Below is a small trained network, with its code and all its weights. Each question gives an input and a target symbol and asks what happens when units are switched off, that is, made to give their printed mean instead of their output.

import numpy as np


def w(rows, s, z=0):
    codes = np.array(rows[::2]) - 128.0
    scale = np.full(codes.shape[1], s)
    scale[-1] = z or s
    return codes * scale


def norm(h):
    return h / np.sqrt((h * h).mean(-1, keepdims=True) + 1e-5)


def f(y):
    return np.maximum(y, 0)


def softmax(a):
    e = np.exp(a - a.max(-1, keepdims=True))
    return e / e.sum(-1, keepdims=True)


def log_softmax(a):
    a = a - a.max(-1, keepdims=True)
    return a - np.log(np.exp(a).sum(-1, keepdims=True))


def net(x, mask):
    ids = ['ΓΦΩαζξψ'.index(c) for c in x.split()]
    T = len(ids)
    res = E[ids] + P[:T]
    r = norm(res)
    for j in range(2):
        rows = slice(3 * j, 3 * j + 3)
        q, k, v = (r @ M[0][rows].T for M in (Q, K, V))
        z = softmax(np.where(np.tri(T) > 0, q @ k.T / 3**0.5, -1e9)) @ v
        o = O[0][rows]
        res = res + np.where(mask[j], z, o[:, -1]) @ o[:, :-1]
    y = f(norm(res) @ A[0][:, :-1].T + A[0][:, -1])
    res = res + np.where(mask[2:14], y, B[0][:, -1]) @ B[0][:, :-1]
    return log_softmax(norm(res)[-1] @ U[:, :-1].T + U[:, -1])


Q, K, V, O, A, B = {}, {}, {}, {}, {}, {}
E = w([
[72,156,64,61,231],'Γ',
[73,137,47,235,95],'Φ',
[94,10,216,129,123],'Ω',
[96,175,13,98,103],'α',
[108,153,101,15,38],'ζ',
[135,249,142,145,102],'ξ',
[253,182,140,158,186],'ψ',
],0.017)
P = w([
[53,208,254,116,116],'0',
[72,152,190,108,143],'1',
[89,145,166,120,146],'2',
[90,131,152,129,141],'3',
[109,111,139,137,143],'4',
[116,92,124,156,133],'5',
[111,93,144,156,140],'6',
],0.0096)
Q[0] = w([
[73,137,139,130,120],'head 1',
[177,132,105,114,133],'head 1',
[254,93,106,129,158],'head 1',
[82,124,92,141,104],'head 2',
[157,119,90,128,203],'head 2',
[167,174,159,174,122],'head 2',
],0.047)
K[0] = w([
[159,88,112,156,134],'head 1',
[86,142,141,70,119],'head 1',
[31,251,160,15,128],'head 1',
[67,114,73,168,96],'head 2',
[187,154,104,136,201],'head 2',
[144,250,214,214,129],'head 2',
],0.029)
V[0] = w([
[102,177,91,49,91],'head 1',
[69,81,128,102,104],'head 1',
[151,120,163,63,153],'head 1',
[67,124,146,200,159],'head 2',
[113,34,156,72,140],'head 2',
[4,108,66,149,80],'head 2',
],0.019)
O[0] = w([
[103,235,208,126,37,27],'head 1',
[32,77,173,84,112,245],'head 1',
[207,159,213,58,164,122],'head 1',
[92,171,148,244,182,191],'head 2',
[74,115,252,95,110,226],'head 2',
[7,73,51,176,90,253],'head 2',
],0.011,0.0081)
A[0] = w([
[105,212,139,116,166,96],'neuron 1',
[90,174,71,62,171,57],'neuron 2',
[102,143,181,104,102,4],'neuron 3',
[120,142,39,147,116,58],'neuron 4',
[155,194,84,121,5,150],'neuron 5',
[155,110,145,236,79,74],'neuron 6',
[227,167,158,107,91,52],'neuron 7',
[77,173,111,78,143,132],'neuron 8',
[170,185,112,161,172,102],'neuron 9',
[133,41,141,155,183,186],'neuron 10',
[161,84,128,83,80,50],'neuron 11',
[128,135,71,84,164,83],'neuron 12',
],0.025,0.0035)
B[0] = w([
[85,199,94,159,153,155],'neuron 1',
[89,191,117,81,159,169],'neuron 2',
[150,80,168,184,101,176],'neuron 3',
[121,46,124,134,225,179],'neuron 4',
[186,12,135,63,132,165],'neuron 5',
[181,166,26,128,67,152],'neuron 6',
[235,170,21,186,131,157],'neuron 7',
[66,155,107,128,90,168],'neuron 8',
[174,188,188,71,173,156],'neuron 9',
[102,174,254,166,78,253],'neuron 10',
[118,164,112,60,47,147],'neuron 11',
[137,158,182,105,148,157],'neuron 12',
],0.031,0.017)
U = w([
[73,189,204,138,162,251],'Γ',
[103,137,34,255,88,7],'Φ',
[204,25,236,184,98,190],'Ω',
[96,7,88,142,218,47],'α',
[143,76,97,35,62,77],'ζ',
[245,114,152,88,225,147],'ξ',
[254,170,110,186,120,121],'ψ',
],0.0073,0.0013)

Each question gives the input, a string of symbols that net reads in full, and the target symbol t.
The units are the heads (3 rows each of Q, K, V and O) and the neurons (one row each of A and B). Each row of codes is followed by its name. A weight is (code - 128) times the scale printed after its matrix; where a second scale follows, it is the last column's (O, A, B and U).
mask holds one flag per unit, heads first, then neurons. A switched-off unit (its flag False) gives its mean, the last column of its rows in O or B, instead of its output. The means were averaged over made-up inputs and are rounded, as every weight is.
A unit's drop is (log p(t) with every unit on - log p(t) with that unit switched off) / (log p(t) with every unit on - log p(t) with every unit switched off).
The circuit of an input: a set's keep is (log p(t) with only the set's units on - log p(t) with every unit switched off) / (log p(t) with every unit on - log p(t) with every unit switched off). Starting from the 12 units with the biggest drops (on a tie, the unit counted first), units are removed one at a time, each time the one whose removal leaves the highest keep (on an exact tie, the one counted first), for as long as the keep stays at least 0.8.
units of the circuit, in order: the units of the circuit, biggest drop first
k most important neurons: the k neurons with the biggest drops, biggest first
which heads matter: for each layer, one digit per head in row order, 1 if its drop is at least 0.15 and else 0, layers parted by /
drop of u: that unit's drop, to one decimal
input Γ Ω Ω Ω Ω ζ ζ, target ζ: units of the circuit, in order -> [head 2; neuron 10]
input α ψ Γ, target ξ: which heads matter -> 10
input ζ Φ Γ, target α: 2 most important neurons -> [neuron 4; neuron 10]
input ψ Ω Ω ξ, target ξ: units of the circuit, in order -> [head 2; neuron 9]
input Φ Γ Γ ξ, target α: which heads matter -> 10
input Ω Ω α ξ ψ ξ, target ξ: which heads matter -> 00
input Γ Ω Ω Ω ζ ψ, target ψ: which heads matter -> 00
input Γ Ω ψ Φ Φ ξ, target α: units of the circuit, in order -> [neuron 4; head 1]
input Γ ψ Φ, target Φ: most important neuron -> [neuron 6]
input Ω α ζ ψ, target ψ: units of the circuit, in order -> [neuron 7; head 2]
input Ω Γ Γ Γ ψ, target ξ: 2 most important neurons -> [neuron 9; neuron 10]
input Ω Φ Ω Ω ζ ζ α, target α: drop of head 2 -> 1.0
input Γ Ω ζ, target ζ: drop of neuron 10 -> 0.2
input Ω Φ ζ ζ, target α: units of the circuit, in order -> [neuron 10]
input Ω Ω Φ ζ, target α: drop of head 1 -> 0.7
